Here is a tiny trained network, its code and every weight. The questions are about switching its units off for an input and a target symbol, where a switched-off unit gives its printed mean instead of its output.

import numpy as np


def w(rows, s, z=0):
    codes = np.array(rows[::2]) - 128.0
    scale = np.full(codes.shape[1], s)
    scale[-1] = z or s
    return codes * scale


def norm(h):
    return h / np.sqrt((h * h).mean(-1, keepdims=True) + 1e-5)


def f(y):
    return y / 2 * (1 + np.tanh(0.7978845608 * (y + 0.044715 * y**3)))


def softmax(a):
    e = np.exp(a - a.max(-1, keepdims=True))
    return e / e.sum(-1, keepdims=True)


def log_softmax(a):
    a = a - a.max(-1, keepdims=True)
    return a - np.log(np.exp(a).sum(-1, keepdims=True))


def net(x, mask):
    ids = ['αβγδεηθλμστω'.index(c) for c in x.split()]
    T = len(ids)
    res = E[ids] + P[:T]
    u = 0
    for l in range(3):
        r = norm(res)
        for j in range(2):
            rows = slice(2 * j, 2 * j + 2)
            q, k, v = (r @ M[l][rows].T for M in (Q, K, V))
            z = softmax(np.where(np.tri(T) > 0, q @ k.T / 2**0.5, -1e9)) @ v
            o = O[l][rows]
            res = res + np.where(mask[u + j], z, o[:, -1]) @ o[:, :-1]
        u += 2
        y = f(norm(res) @ A[l][:, :-1].T + A[l][:, -1])
        res = res + np.where(mask[u : u + 4], y, B[l][:, -1]) @ B[l][:, :-1]
        u += 4
    return log_softmax(norm(res)[-1] @ U[:, :-1].T + U[:, -1])


Q, K, V, O, A, B = {}, {}, {}, {}, {}, {}
E = w([
[79,139,60,6],'α',
[108,131,161,83],'β',
[98,138,161,113],'γ',
[164,125,232,105],'δ',
[145,178,167,169],'ε',
[97,156,165,131],'η',
[88,75,87,135],'θ',
[134,146,157,152],'λ',
[97,169,170,120],'μ',
[99,152,171,119],'σ',
[152,117,113,140],'τ',
[96,166,172,126],'ω',
],0.023)
P = w([
[254,150,198,137],'0',
[179,164,178,184],'1',
[153,177,96,167],'2',
[132,161,102,157],'3',
[117,151,107,154],'4',
[116,138,115,139],'5',
[111,126,117,129],'6',
[114,102,126,115],'7',
[111,103,133,105],'8',
],0.0097)
Q[0] = w([
[107,208,169,168],'0.h0',
[134,103,84,93],'0.h0',
[175,238,152,212],'0.h1',
[230,34,227,253],'0.h1',
],0.007)
K[0] = w([
[146,177,149,138],'0.h0',
[66,103,168,162],'0.h0',
[111,108,21,53],'0.h1',
[72,2,58,147],'0.h1',
],0.0074)
V[0] = w([
[155,191,254,151],'0.h0',
[7,41,75,244],'0.h0',
[124,92,12,63],'0.h1',
[57,15,117,163],'0.h1',
],0.0047)
O[0] = w([
[182,161,174,142,255],'0.h0',
[56,80,51,46,53],'0.h0',
[135,146,188,195,25],'0.h1',
[138,1,110,200,64],'0.h1',
],0.0067,0.0052)
A[0] = w([
[211,201,136,160,105],'0.n0',
[32,87,172,2,218],'0.n1',
[84,22,189,21,251],'0.n2',
[52,151,204,85,62],'0.n3',
],0.0071,0.0032)
B[0] = w([
[133,28,236,31,224],'0.n0',
[138,166,160,151,253],'0.n1',
[104,140,219,239,207],'0.n2',
[1,142,130,166,208],'0.n3',
],0.0056,0.0044)
Q[1] = w([
[78,106,8,81],'1.h0',
[162,218,221,135],'1.h0',
[255,223,77,116],'1.h1',
[82,125,101,70],'1.h1',
],0.0067)
K[1] = w([
[56,140,44,37],'1.h0',
[129,144,160,159],'1.h0',
[107,223,204,106],'1.h1',
[78,126,254,33],'1.h1',
],0.0064)
V[1] = w([
[121,200,170,175],'1.h0',
[146,140,110,255],'1.h0',
[177,98,112,105],'1.h1',
[79,63,45,142],'1.h1',
],0.0071)
O[1] = w([
[226,128,98,118,212],'1.h0',
[135,210,143,137,106],'1.h0',
[214,255,79,127,111],'1.h1',
[87,233,40,20,2],'1.h1',
],0.0074,0.0067)
A[1] = w([
[209,130,139,201,207],'1.n0',
[254,89,79,188,47],'1.n1',
[39,234,89,67,251],'1.n2',
[150,114,58,29,118],'1.n3',
],0.0081,0.0016)
B[1] = w([
[20,149,175,115,255],'1.n0',
[70,255,153,43,175],'1.n1',
[127,123,210,71,178],'1.n2',
[197,172,211,118,126],'1.n3',
],0.0086,0.0046)
Q[2] = w([
[211,173,61,91],'2.h0',
[47,159,162,202],'2.h0',
[177,44,5,201],'2.h1',
[56,130,167,92],'2.h1',
],0.015)
K[2] = w([
[191,191,183,198],'2.h0',
[102,97,105,53],'2.h0',
[249,226,206,168],'2.h1',
[55,173,107,83],'2.h1',
],0.011)
V[2] = w([
[221,184,83,141],'2.h0',
[107,64,43,174],'2.h0',
[36,194,253,104],'2.h1',
[35,198,103,60],'2.h1',
],0.0076)
O[2] = w([
[138,109,126,134,49],'2.h0',
[103,123,77,204,70],'2.h0',
[79,115,164,99,254],'2.h1',
[85,113,254,147,98],'2.h1',
],0.016,0.0073)
A[2] = w([
[99,114,209,244,145],'2.n0',
[99,169,176,187,32],'2.n1',
[117,187,96,193,127],'2.n2',
[255,234,178,54,255],'2.n3',
],0.0054,0.0011)
B[2] = w([
[209,62,92,69,212],'2.n0',
[225,86,57,89,168],'2.n1',
[19,88,75,3,133],'2.n2',
[166,198,105,182,252],'2.n3',
],0.0073,0.0039)
U = w([
[168,167,205,56,179],'α',
[140,101,110,93,64],'β',
[54,55,189,78,135],'γ',
[177,86,149,195,101],'δ',
[151,174,133,186,89],'ε',
[141,104,112,94,61],'η',
[78,79,72,163,254],'θ',
[140,105,105,89,70],'λ',
[144,102,107,96,70],'μ',
[140,109,114,102,62],'σ',
[72,249,89,86,67],'τ',
[141,111,109,93,66],'ω',
],0.012,0.0067)

Each question gives the input, a string of symbols that net reads in full, and the target symbol t.
The units are the heads (2 rows each of Q, K, V and O) and the neurons (one row each of A and B). Each row of codes is followed by its name. A weight is (code - 128) times the scale printed after its matrix; where a second scale follows, it is the last column's (O, A, B and U).
mask holds one flag per unit, layer by layer, with each layer's heads first. A switched-off unit (its flag False) gives its mean, the last column of its rows in O or B, instead of its output. The means were averaged over made-up inputs and are rounded, as every weight is.
A unit's drop is (log p(t) with every unit on - log p(t) with that unit switched off) / (log p(t) with every unit on - log p(t) with every unit switched off).
The circuit of an input: a set's keep is (log p(t) with only the set's units on - log p(t) with every unit switched off) / (log p(t) with every unit on - log p(t) with every unit switched off). Starting from the 12 units with the biggest drops (on a tie, the unit counted first), units are removed one at a time, each time the one whose removal leaves the highest keep (on an exact tie, the one counted first), for as long as the keep stays at least 0.8.
circuit, biggest first: the units of the circuit, biggest drop first
top k neurons: the k neurons with the biggest drops, biggest first
top k neurons in layer l: the k neurons of layer l with the biggest drops, biggest first
input τ η τ τ, target γ: circuit, biggest first => 1.n0
input α τ θ λ, target θ: circuit, biggest first => 2.h0, 0.h0, 1.n3
input λ θ τ ε ε δ δ, target δ: circuit, biggest first => 0.h1, 0.h0, 2.h0, 2.h1
input θ λ ω γ λ, target θ: top 4 neurons => 0.n2, 1.n0, 1.n1, 2.n2
input λ α θ γ, target θ: circuit, biggest first => 2.h0, 0.h0, 1.n0, 1.n3
input μ γ τ θ η β τ μ, target τ: top 4 neurons => 0.n3, 0.n0, 1.n0, 1.n1
input σ ε η θ β τ η β, target τ: top 2 neurons => 0.n3, 0.n0
input μ η η σ η θ ω, target θ: top 3 neurons => 0.n0, 1.n0, 1.n1
input ε β θ τ σ μ β σ, target τ: top 4 neurons => 0.n3, 2.n2, 1.n0, 1.n2
input ω γ γ ω ε σ θ σ, target θ: top 4 neurons => 0.n0, 1.n0, 1.n1, 2.n2
input η β θ τ σ, target τ: top 4 neurons => 1.n0, 0.n3, 2.n2, 1.n3
input θ δ ε η τ, target τ: top 3 neurons => 1.n1, 1.n0, 0.n2
input α σ θ γ, target θ: top 4 neurons => 0.n0, 1.n1, 1.n0, 2.n2
input λ τ η γ θ, target θ: circuit, biggest first => 2.h0
input β μ λ γ θ σ τ η μ, target τ: top 3 neurons in layer 0 => 0.n3, 0.n0, 0.n1
input τ σ σ ω θ ε, target ε: top 2 neurons => 0.n0, 1.n1
input η τ ω μ θ μ, target θ: top 2 neurons => 0.n0, 1.n0
input η ε δ λ η θ σ δ, target δ: top 3 neurons => 0.n0, 1.n0, 1.n1
input θ γ δ δ ε, target ε: top 2 neurons in layer 0 => 0.n2, 0.n3
input ε θ τ τ τ ω ω, target τ: top 2 neurons in layer 0 => 0.n3, 0.n2
input β θ τ, target τ: top neuron in layer 1 => 1.n1
input λ θ μ μ, target θ: top 2 neurons in layer 0 => 0.n2, 0.n3
input η δ η θ β β, target θ: top 2 neurons in layer 0 => 0.n0, 0.n3
